What can hang from each mark:
P: C D
H: G M
K: M R
A: C
D: A P
G: Q S U
M: R S
R: A K M Q
S: A P U
C: A J K Q R
J: C G R
Q: K R
U: A C H Q

Each row was made from one small tree. Brackets hold a mark, then the marks that hang from it, in alphabetical order. Every link used is in the known rows. Write each row's tree.
Known rows:
{P {C {Q {K M} R}}}: [ 102  112  157  -58  126  -58  643  -89  -28 -562  231   59 -174  -55
  213  -21 -280  189  173  269 -191 -336  126 -201 -189  -56  -18 -672
  283  -70 -169  -65 -122 -452    2 -433 -111   97 -132  -42   51  160
   39  488  -82 -158  243  -67  288   18 -671  214  -65  230  113  131
   10  271   16   73 -109  198 -512 -114]
{A {C {R M Q}}}: [ 428  177  -72   37   43 -122  827  170  -89 -423  184  -11  -15 -147
  373  -20  297  -39  303  413 -611 -375   87  197   84 -100  128 -235
  281 -113  -19 -197  249 -366   55   90 -113   29 -211 -260 -214  247
 -351  -49 -195 -387  127 -111  -52 -127 -288 -129 -141  384  131   34
  316  206  226  158  -30   64 -334  -15]
{H G {M R {S A U}}}: [-114  250 -416  110 -282  -48  416 -218    6 -446  422 -383  118 -349
  104 -341  -43   86  611  480 -365  -26 -301  264 -193  265  174 -574
  175 -186  139 -269   72  116  121  270   42 -327 -133 -146 -112  242
  337   68 -296   85   91   61  -55 -288 -141   24    2   98  161  124
 -376  392  -24 -243 -192   52  195   11]
{M {R {Q K}} {S P U}}: [ 296   78  -17 -359 -323   76  287 -376  -75 -519  240 -230  135 -253
  326  -23  -51   48  103  512 -744  133 -171  325 -180  253  406 -378
  386 -223  189 -130  295 -253  -54  290 -140 -176  -27  -54 -283 -129
   86  231 -333 -166  117  169 -112 -380 -617 -417  -14  238  211  201
  -67  402  -79 -115  -60  284  118   -8]
{H {G U} M}: [ 175  290 -520  321  -85 -319  799  -81 -153 -628  275 -154   56 -120
  176 -107  -32  -57  460  292  -82  -16 -365   33   19   26   -5 -693
  -61  126 -151 -299   99 -232   64   -4   39   -1 -111  243  -43  332
  -20  288  -56  -87  166   74  137   43  -10   -8  -46   59  183  237
    3  292   -4  111 -131 -103 -117  -72]
{P {C {Q K} R} D}: [ 241  117  227   26   22   35  676  -46 -199 -599  203  190 -106 -284
  239  200 -244  177   58  347 -378 -323   89  -45  -41   26  107 -590
  233    8 -311  -21  -95 -536  -66 -174 -283  298 -358  -33 -142  283
 -273  420  -79 -304  286 -205  343  213 -565    0 -203  206   52  215
  -26  349  -95   76  -49  349 -541  -93]
{M {R Q} {S U}}: [ 217   65 -334 -211 -311   67  380 -175 -214 -361  304 -134  147 -449
  235 -207  141  -17   39  632 -722  -91 -155  210 -212  147  210 -320
  291 -247   48 -203  335 -223  -36  244 -138 -171 -126 -170 -292  186
  105   95 -299 -265  245   52 -114 -246 -373 -264 -165  380  251  175
 -149  213   22  -36 -171  312  -14   88]
{A {C J {R K {M S} Q}}}: [ 389  -63  -77   50   29  -60  646  203   92  -70  -18  209 -127 -201
  164   56  455  -13  297  406 -807 -398  230  248  263  -98  310 -187
  300 -120  -98 -214  458 -350   72  201  130  -50 -192 -701 -522  256
 -336  231 -218 -450  121 -205  -52 -289 -315   32  -74  316  292  -70
  231  279   67   92   91  241 -273  -45]
{D {A {C {J R} Q}}}: [ 153   19 -462  149  229   34  354  -96 -153 -476  260   62  162 -165
  356 -109  313  269  514  285 -425 -297  118 -150 -281  -91   74 -290
  308    2 -283 -170  285 -333 -125   32  -61   83 -344 -228 -228  283
 -202  -47   -3   83  341 -163 -297  184 -342  175  -95  204  105   15
  426  404  -29   42   55  233 -393  113]
{M {S A {P C}}}: [ 339  114 -375    1 -248   81  406 -200 -153 -465  239 -136  270 -260
  275  -81 -216  111   17  678 -562   34 -333  168  -88  -64  395 -393
  181    3 -101  -37  286 -273   17  207  179   16 -262   40 -328   48
  167   56 -294 -123   44   -9  -59 -256 -374 -265  -74  289  243  137
 -258  555  -48   93  -97  497 -496   24]
{P {C A {K M} {R Q}} D}: [ 307  116  200  110   33 -115  637 -268   58 -190  124  258 -143 -217
  191  -75  -53   88   96  251 -313 -442  122   69  229 -231  -57 -287
  244  -26 -279   44   24 -661  -21 -178 -158  139 -355  -67  -49  320
 -154  413  -30 -536  177 -275  460  110 -395   88 -116  568  147  131
  -71  257  -75  270   85  343 -607 -213]
{R {K {M {S U}}} Q}: [ 212   54 -197  128 -278  -61  583 -100   17 -256  128   45  -26 -148
  236 -122  147 -122  -99  421 -738 -194 -157  134 -227   36    7 -273
  348 -178  -21  -99  252 -325    3  139  -65 -251  -72    5 -285  197
  317  467 -163 -258   53  -17  -41 -335 -297 -295    4  440  241    8
 -125  247 -196  145   62  255 -313  -51]
{D {A C} P}: [ 375  118 -435  117   34  -58  582   53 -197 -575  218  -70  229   38
  529 -113   30  -18  228  471 -213  -63 -178  -69 -328 -171  144 -272
  349  141 -135 -150   79 -513  -62  111 -240  -76 -375   28   38  209
 -246 -110   89  -65  305   -6 -144  221 -403 -152  -31  218  185  167
  421  205    1  297 -125  219 -395  135]
{C {Q {K M {R A}}}}: [ 112  213   93  140   62 -242  474 -219   39 -632  193   34   -7  196
  276 -445  -82  216  305  265 -239 -385   91   37 -233  -86 -142 -469
  362    9 -286   43   32 -423  138 -202 -141  -47  -74   89   16   92
  154  424   22  -85  142  -60   -2   25 -680   50  198  251  169  111
  100  291   -5   60   18  -33 -240   -2]
{R {A {C J}} K {M S} Q}: [ 415  -24 -253  142 -132  -64  658   25  184    0 -109  183   48  -50
  174 -100  500   17  233  551 -696 -436   52  291   61 -138  213  -54
  420   98  -93  -85  488 -426   12  149  108 -141 -207 -468 -355  243
  -89  250 -137 -493  -14  -14 -116 -191 -209 -116  -97  327  329  -74
  122  323  101  191  127  264 -275  -48]
{Q K {R {A {C {J {G U}}}}}}: [ 162  100 -454  266  305 -175  369 -201  -76 -502  286  168   96  -32
  133   10  181  383  753  514    7 -269  159  354  389   32  174 -174
  163  158 -161  -95  145 -384  124  -30 -142  306   49   -7  -78   13
 -192  213   22  -16  214  122   70  167 -397  -71  -58 -168  238   52
  453  395  202  143    9  164  -73  -72]
{U A H {Q {K {M S} R}}}: [ -44  305  -26  -55  -65    0  409   61  -43 -365  198   32  349  130
  269 -573 -191   50 -119  250 -213 -108   22  201  110 -259  -44 -323
  141  158 -306   34  -24 -579  137  158   -3  152   22 -202 -161   18
  108  558  -62 -397  530 -205  332   78 -844  103  239  -97  315  -14
 -346  116 -387   75    0 -115  -79 -229]
{G {S A} {U {C Q}}}: [ 116 -109 -406  217  -18 -221  422  -90  -15 -563  344   91  143 -275
  371   78  172  245  494  545 -418 -511 -207  -71 -124  -84  102 -298
   -3  250 -372  -71   36 -490   13  -90   63   34  -46  256  -98  288
 -244  268 -146 -331  266 -168  263  -19 -118  144  159  118  -96   33
   51  290  162    1  -58  333 -281  -29]
{M {S A P U}}: [ 228  177 -507  -11 -359   85  268 -365 -137 -634  365 -253  269 -277
  294  -11    0  123  217  622 -753   61 -398  256 -205  137  337 -215
  265  -99  -31    4  292 -113   65  338   95 -103 -188  118 -312   19
  262   42 -305   78   51   76 -352 -361 -329 -458   89  208  135   49
 -178  619 -107  -55   22  422 -219   97]
{R A {M {S U}}}: [ 341  303 -494   34 -290   -3  542 -147  -78 -362  160 -230  198 -146
  268 -233  152   40  241  689 -799 -382 -297  284 -157  -16  106 -220
  308  -17  -77   19  369 -360  108   78  100 -101 -139  -94 -186  162
  205   20 -208 -207  -34   64 -335 -230 -152 -429   66  230  156   40
 -183  259  -10  154   23  186 -181   90]
{M {R A K Q} S}: [ 357  -96 -264  -65 -408 -116  482 -149   22 -184   56  154   54 -113
  218 -167  178  -35  -99  641 -490 -147 -103  383 -122   25  237 -193
  373   -7  -27 -112  404 -447   20  258 -148 -188 -195 -176 -214  215
  119  301 -155 -431   73   36  -28  -41 -372 -181 -194  263  414  121
 -218  160  -33  277 -132  214   11  -19]
{U {A {C J R}} H}: [ 175   92 -526   13  147  -32  621   74 -143 -450  268  234  227 -276
  246  -53  195  155  365  465 -135 -170  117   88  510 -204  128  -33
  -43  214 -256 -129  301 -358  125  326  -59  388 -277 -412 -230  293
 -360  121  -66 -223  603 -234  -38  213 -228  -17  -75  -52  205  -88
   38  242   20  149   53  124 -281 -175]
{K {M {R A Q} {S U}}}: [ 168  174 -251  -79 -264  -77  460 -301  -23 -298  202 -163  154 -213
  311 -461  166   78  129  556 -671 -320 -143  338 -190   26   20 -243
  381 -254  103 -180  269 -291   15   98 -184 -399  -81  -49  -66  117
  381  130 -258 -250  137   91 -212 -325 -362 -287  -23  418  264  158
 -166  111   40   93  -64  168   21    2]
{S A {U {C {K R}}}}: [  65  211 -181  -13   30  -55  318 -251   -2 -531  430   28  -24 -231
  199  -39   62  219  484  632 -367  -57  -49  -39   29   60   57 -165
  140  -46 -235  174   80 -255  233  397  -50  223 -128   18 -213  159
   57  201 -139  -94   20 -141   64  -84 -162   19   85  343  142 -105
  -22  451   21  -56   87  184 -264  -60]
{H {M {R K} S}}: [ 151   73 -297  -70 -242  -51  411    5  -45 -222  131   10   15 -153
  283 -276 -145  -79   92  416 -387    0 -165  174 -129   50  230 -672
  173  -37   -9 -322  266 -194   71  125  172  -56 -126 -286 -216  283
  213  208 -138 -163  203  -72   83   21 -298  -38 -108  118  373  183
 -160  209 -129  127 -172   99  -59 -102]
{K M {R A}}: [ 252  367 -293  120   32 -231  509 -154 -133 -554  221   -5   74  123
  296 -552  -60  120  191  438 -247 -248  -77  158  -12 -190  -71 -328
  239  -41 -268    5  176 -359  209   -8  -56  -34 -167  170    5  142
  229   98  -39  -16   83   10 -169   96 -458 -112    9  314  299  147
   97  269   41  333  -53  -37 -342   35]
{K {M S} {R A Q}}: [ 349  288 -192   92 -114 -187  481 -118  -90 -295  171   -8  102   27
  240 -655  125   64   66  493 -499 -272  -44  295  -77 -163  -42 -289
  367  -68 -203  -68  223 -379  127   55  -14 -308  -70  -41 -180  140
  280  193 -122 -343  130    4 -141 -180 -610    2    9  498  340  125
  -55  224  -18  218  -86   61 -254   62]
{J G {R A M}}: [ 312  416 -557  321   12 -156  426  -54 -222 -375  182 -191  219    0
  184 -531  121   41  341  555 -445 -206 -256  429    8  -99  248 -200
  366   18 -140  -50  457 -372  231   36  113   78 -139   97 -329  107
  202 -142 -147   92 -145  -45 -247  219 -150 -396  -49   25  158  -18
   30  289    8  599   41 -132 -325   67]
{D {A {C {Q K R}}} P}: [ 231   14  -28  -46   98  -51  508  -43  -27 -684  261   15  -41  149
  453  143   -9  185  468  307  -69 -151  117 -137 -453  -15  134 -378
  515  102 -140  -83 -213 -582  -37 -185 -368  -95 -253 -139  185  153
 -356  224  114 -128  413    0   50  199 -788  225   82   62   39  100
  428  252    4   88 -111  197 -215   73]
{J {R {M {S A}}}}: [ 289  292 -427  199 -215   98  267 -116 -148 -335  281 -268  187 -101
  356 -341  161   92  254  502 -752 -330 -272  307 -154  -80  288 -383
  282    7 -175  -56  426 -188   86  141  238   32 -212 -236 -366  194
  204 -188 -273   -7  -59 -117 -145 -114 -425 -104   -6   41  178    0
  -84  353  -53  180  -39  152 -233  127]
{H {G {Q R} {S U}} M}: [ 207  257 -519  255   57 -227  698 -132    2 -405  416 -158 -238 -247
   85  -33   34  130  527  311   54  -85 -145  205  -42  281  -36 -540
  105  103   67 -263 -113 -264   98 -207   92 -403   81  185   12  308
 -111  224 -188 -234  168   84  181   71 -132  171  -76   44  -63  -11
  -92  546  146   -1 -219  -28  -91  -32]
{C {J G} {K M} Q {R A}}: [  15   54 -176  291  278 -403  432 -197   44 -388  158  218  -59 -211
 -106 -386  301  251  593  214 -319 -390  128   87  100 -112   36 -316
  318  -14 -359 -174  292 -382  235 -229   78  -36 -109 -316 -358  205
   68  494   15   -8  270 -350 -133  -31 -284  -37  271  283  239 -135
   18  286    6   93  140   61 -469  -24]
{M R {S P}}: [ 330  133 -414 -346 -298   33  231 -166 -260 -624  207 -165  226 -270
  392 -192 -203   -2   52  532 -601  187 -278  219  -58   30  527 -500
  211 -130  -72 -258  387 -232    0  171  179   -6 -183 -162 -339   -8
   27  -63 -274  -53  304    5 -212  -85 -573 -327 -100  163  347  281
  -75  324  -28  115 -211  274 -179   56]
{S {P C {D A}}}: [ 454  285 -332  -25 -192   80  584 -245 -225 -638  168  -24  136 -121
  445   72 -351   94  -84  451 -401   30 -312   70 -118 -105  377 -396
  243   10 -300  103   27 -643 -127   57 -119  180 -480  412   76   99
  -21   68  -82 -114  144  120   38  328 -344 -379 -345  250  168  278
   44  577 -260  446  -42  468 -722  -23]
{Q {K {R A}}}: [ 345  260 -126   43   13 -137  444 -207 -119 -572  269   33   83  138
  232 -275  -67  172  224  535 -146 -146  -26  198  -24  -14   11 -342
  274  159 -228  125  190 -424  139  135 -193  154 -143  118  -42   78
   16  196   11  -69    0   79  -60  175 -597 -104  -35  109  280  143
  102  375    6  160  -79    3 -112   65]
{A {C {J R} {Q K}}}: [ 127   18 -115   53  275   80  341 -100 -163 -513  222   91  109 -171
  285  -15  212  260  490  267 -374 -234  195 -149 -137   31   49 -435
  306   90 -169 -220  286 -183 -129  -20  -57  226 -226 -325 -423  207
 -243  142  -43   76  265 -203 -106   96 -563  144  -48   99  114   39
  410  418   71 -119   75  155 -299    4]
{G {Q K R} S {U A}}: [ 387    4 -407  194  -16 -187  451 -256  119 -458  412  219  -58   24
  415  200  -40  297  191  340    9 -426 -130  407  194  -43   51 -300
 -109  474 -238  -40   21 -719  -96 -220  -67  263  195  196  -44  126
 -423  363    0 -566  452   67  671  315 -539   50  -29 -351   80   19
  159  323  130  130 -183  273    6  -84]
{J {C R} {G {U A}}}: [ 145  172 -682  289  207 -191  509  110  -52 -531  304  174  321  -76
   66  -32  -11  173  466  476 -466 -173 -231  444  470 -242  216 -104
  -54  -89 -157 -134  323 -538  183  266 -181  392   63  100 -499  102
 -145   15  -50 -150  348 -193  284  199 -237 -270  -35    5  186   38
   57   82  -21  356  -28  121 -292   21]
{R {A {C J}} K M Q}: [ 396  -12 -194  168  -45 -166  798  -36  190 -124  -92  215  -25   18
  160  -12  510   27  264  477 -520 -431   80  209   88 -147  156   10
  410   91  -98   -9  452 -457   47  140  -41  -54 -283 -234 -191  275
 -150  270 -101 -357 -107   51  -78  -38  -64 -176 -168  309  272  -77
  262  380  190  320  187  184 -319  -80]
{J {C {K M}} G}: [ 136  216 -415  310  247 -115  382   18  -29 -426  168   62  178   15
   70 -356  -42   57  346  281 -399  -94 -187   42   57 -150   57 -496
  270  -87 -129 -165  280 -386  139  -58   36  154   52   30 -390   72
  259  114   65   30   91 -256  158  112 -463 -301   44  388  293  -43
   -4  187  -91  211  -54   72 -768   30]
{U {A C} H {Q K}}: [  32  128 -176  -41  -47   73  680  115  -90 -504  234  131  469   15
  374  -24  -10   24  -27  375   -2  -62    6   69   56 -157  -76 -111
  132  394 -129  -12  -28 -578  -69  257 -256  410 -163  -74  -73  142
 -281  392   37 -395  518 -141  307  303 -471 -105  -14 -181  209  -76
 -119  183 -156   52   15  -15 -158 -285]
{G Q {S A U}}: [ 267   -9 -577  443  -95  -53  381 -311  -10 -408  452  -67   68 -293
  304  -56  205  223  178  510 -347 -426 -237  276 -225  164    1 -207
  123  216  -85    1  190 -341  -13   44  -29 -186  -22  324 -103  250
  -51   60 -185 -198   87   -2  113  -29 -151 -303   14  110  -40  -75
  -49  594  180  -80 -114  379 -242  137]

Which tree is each row?
[ -93  246   83  -52   72  -53  284   21   60 -315  250   50  162  -97
  202 -388   43  152  200  343 -476 -154   31  -20  -22 -203   -5 -340
  226  -14 -327  -14  -89 -415  117  172  156  -17  -77 -269 -323  103
  117  344 -137 -327  254 -380  235 -165 -586  381  216  321  353  -75
 -129  234 -156  -99    2   31 -330 -142] : {U {C {K {M {S A}} R}} Q}
[ 407  177 -245  102 -142   57  566 -232 -154 -403  216  178  -11 -141
  384   60 -191  118  -34  431 -237 -192 -187  -78 -160 -114   84 -498
  184  192 -428   99    6 -705 -133  -38 -169  396 -423  138   49  285
  -63  258  120 -323  174  -51  312  405 -322 -193 -297  327  246  137
  -51  417 -267  283  -76  490 -757  -34] : {P {C K} {D A}}
[ 266  348 -346   88  -54 -146  372  -87 -147 -426  198  -38  150   57
  311 -647  -66  113  159  503 -426 -252  -94  229  -16 -180  -13 -389
  249  -37 -267  -72  209 -330  176    4  108 -128  -92  -54 -162  110
  290   80  -77 -143  168  -59 -209  -70 -605  -38   75  338  354  152
  -47  220  -48  224 -104   53 -299   72] : {K {M S} {R A}}
[ 298  101 -116  198   70   -2  401 -283   76 -122  184   26  -14 -118
  276 -109  618  211  531  330 -557 -389   62  155    9  -95  158 -170
  355   57 -120  -98  496 -203   46  187   66  145 -235 -431 -423  242
  -79   41 -174 -156  -99 -148   27 -148 -263   21  -53  317  190 -190
  288  519  189   29  209  229 -319  -36] : {S {A {C {J {R M Q}} K}}}
[ 344  204 -610  446  -37 -283  469 -251 -285 -360  248   -3  244  -98
  188 -325  314   90  233  575 -313 -125 -227  506   53  -43  102  -85
  232   55 -130 -124  439 -466  141  164 -194   32  -15  407 -311  134
  137  109 -119 -146   -3   43  -38  126 -111 -371  -94  144  183   90
  110  253   28  539   50   13 -116    8] : {J {G U} {R A Q}}
[ 430   57 -133  109 -279 -155  791   20   47 -297   29   77 -109  -12
  186    3  230 -207  -96  406 -592 -255 -172  124 -137  -78  226 -259
  354   14 -165   20  392 -504   64   94   -9   -5 -236  -21 -192  292
  -51  379 -140 -352 -103   33  113    7 -180 -284 -170  276  239    1
   22  295  -27  395   27  136 -391  -21] : {R K M Q}
[ 153  219 -631  258  348   14  250   68 -384 -395  285   39  280 -310
  149 -347  183  132  481  477 -286   -8   19  130  163  -31  250 -237
  225  -16 -151 -297  441  -98   55  156  118  240 -182 -172 -590  166
  -69 -180  -97  265  210 -189 -233  243 -286 -151 -193  112  231   -9
  390  417   89  244   17  107 -475   55] : {A {C {J G R}}}
[ 109  116  -77  149  -13  -20  461 -261   27 -263  328  -21  -61 -296
  269 -100  -48  251  303  505 -606 -381  -15  134   31  -32  -48 -441
  112 -200  -30  -88  144 -271  161   98   -9   45  -89 -263 -288  133
  274  278 -215 -194   35 -269   86 -499 -279 -124  206  465  173  -56
 -295  308  -77 -139   64  408 -387  -93] : {P {C {K {M {S A U}}} R}}
[ 335  273 -246  100  -20   26  332 -157 -158 -554  296  228  -41   53
  574  -94  -67  189  303  341 -168 -136   70   67  -84  -70   34 -366
  226   79 -447   43  -77 -514    9  109 -171  421 -294   -8  -13  185
 -225   44  202 -254  319  -83  170  431 -554  -50 -174  359  239   92
  316  475 -136  151  -33  332 -561  -15] : {P {D {A {C {K R}}}}}
[ 342   31 -307   28   34  -66  579  -65 -170 -329  111  -22  232 -183
  132 -178 -198  -74   37  634 -164  -97 -200 -137  -59 -292  168 -238
  249  104 -158   11  249 -593   41  -31  -42  -32 -427   26 -101  290
 -213  133  -72 -199  184 -121  147  168 -259  -39  -15  318  146  253
  -14  186   71  426  -73  329 -440   51] : {D {P {C A}}}
[ -26  528 -301    4 -301  -19  826 -195 -259 -693  129 -281  194 -226
  115  -17 -107 -100  128  199 -165  446 -302  125    8  197  173 -408
  243  -49  -64  -99 -195 -350  177  215  -81 -179 -305  425   58  174
  115  508 -256  -97  232   53   18  138  -77 -330  -40   19   10  114
 -437  629 -380  203  165 -149 -205 -343] : {S {P D} {U {H G M} Q}}
[ 294  172  -33  250   -1  -77  751  -29    8 -396   96  241 -209   24
  412   54 -273   94  -46  237 -360 -379   23  106   75 -188  108 -427
  195 -139 -308   54  -87 -721   -2  -14 -271  160 -429  178  155  255
   16  317   11 -189  105 -124  252  306 -327 -111 -250  239  203  163
   76  280 -350  520   34  303 -662 -155] : {P {C {R {K M}}} {D A}}
[ 233  148 -681   59 -276  125  431  -98 -362 -471  280 -136  256 -353
  275 -183   54  -31   32  657 -444   -6 -201   51  -42  108   75 -336
  115   73 -159  -58  307 -312  151  226   31   68 -116  -26 -137  211
  165  211 -178 -192  310  -62 -215 -113 -252 -407   55  145  140   35
 -393  273 -219   54  -57  206 -265  -18] : {M {S {U H}}}
[ 197  132 -124  304  248  -84  220 -198   64  -86  154 -111  166 -100
 -144 -460  316   93  535  285 -465 -387   42  304  169  -85  328 -114
  450   54 -166   97  534 -411   61    9  141   37 -116 -205 -357  108
  -99  166 -164   23  -99  -72   56  116 -398    3   28  -10  107  -52
  238  418  -26  257  152   -7 -129   71] : {C A {J G {R M {Q K}}}}
[ 131  102 -511  -32 -103    1  549  -28 -338 -366  261  -33  302 -274
  240  -89  183   13  -46  527 -272 -114 -106   18 -119   12  -46 -208
  154  147 -150  -57  140 -571  160  117  -77  -33  -72  238  -53  216
  -84  363 -201 -259  245  -90  -17   89 -189 -330   90  105  -10  -57
 -340  326 -142  149   -5  116 -199  -68] : {G {S {U H Q}}}
[  59 -160 -290  113 -235   37  359   14   63 -466  278  237  -86 -130
  289  205  118  178  347  497 -365 -240  130   92 -261   92  177 -231
  344  -10 -172 -108    7 -208   77   25   14   38 -183 -360 -245  291
  -54  295  -85 -259  296 -163   55  -97 -507  244  -31  174  155 -100
  -47  435   52  -65  -67  431 -308  -42] : {M {S {A {C {Q {R K}}}}}}
[ 347  -30 -467  531  -90  -87  562 -283 -133 -594  224   -3   65  -62
  440   25   61   63  -32  300   35 -214  -90  177  176  110  -27 -502
 -135  430 -258   -3  217 -646   15   -1 -148  244   63  324  167  153
 -241  455  -11 -473  375  -26  453  148 -315 -348   67 -254  149  121
   16  294  -43   48  -78   58 -117 -170] : {G {Q K} {U H}}
[ 257  195 -436   82  143    1  282 -202  -58 -241  140 -106  153 -139
   71 -292  251  108  465  336 -540 -405  -46   66  154 -242  246 -183
  248   29 -291   51  611 -358   55  -16  288  144 -356 -284 -274  276
 -139  -92 -185   94   11 -138 -182  177 -241   78  -35   46  136   52
  206  367   32  310  124   81 -236  109] : {C A {J {R M}}}
[ 326  249 -442  173 -105  108  522  -33 -227 -650  296   78  184  -78
  580    2  -40   96  182  386 -299 -240 -131   34 -191  -55   88 -305
  265  146 -327  -22  -81 -479 -209   54 -250  240 -434  181  130  279
 -198 -134  126 -129  332   24   -8  465 -409 -190 -346  175  163  185
  337  395 -121  216 -124  347 -589   48] : {P {D {A C}}}
[ 296  185 -334  117  185   56  499  -42 -182 -554  274  195   46 -220
  377   97  175  258  445  287 -391 -353  136   82  174  -79  188 -242
  214   28 -381  -77   48 -444 -118  124 -231  230 -496 -175   -2  312
 -387 -107   29  -36  406  -95 -141  367 -421    9 -306  119  194  141
  491  443  -86  131  -29  335 -472   61] : {P {D {A {C J R}}}}
[ 199    0  -47  133 -220 -116  385 -130  109 -384  239   -1 -103 -207
  223  -62  268  151  434  345 -767 -514  -33  139 -189  -34  192 -465
  275   15 -323  -74  264 -341  179  -82  220   46 -146 -585 -385  276
  -77  302 -158 -370  176 -366   49 -342 -427   61  310  267  127 -133
 -239  314  -17 -196   13  277 -298   63] : {C K Q {R {M {S A}}}}
[   0  117 -313  105  132 -219  501   75 -177 -461  219  150  258 -288
   87    0  117  -11  204  439 -270   34 -155  -10  143 -109  111 -258
   38  154 -326 -130   64 -650   57  112   25  333    6  132 -383  125
 -240  457  -27 -348  325 -278  379  167  -72 -118   74   92  277   -2
   50  127  -93  191   20   18 -375 -190] : {J {G {U {C K} Q}}}
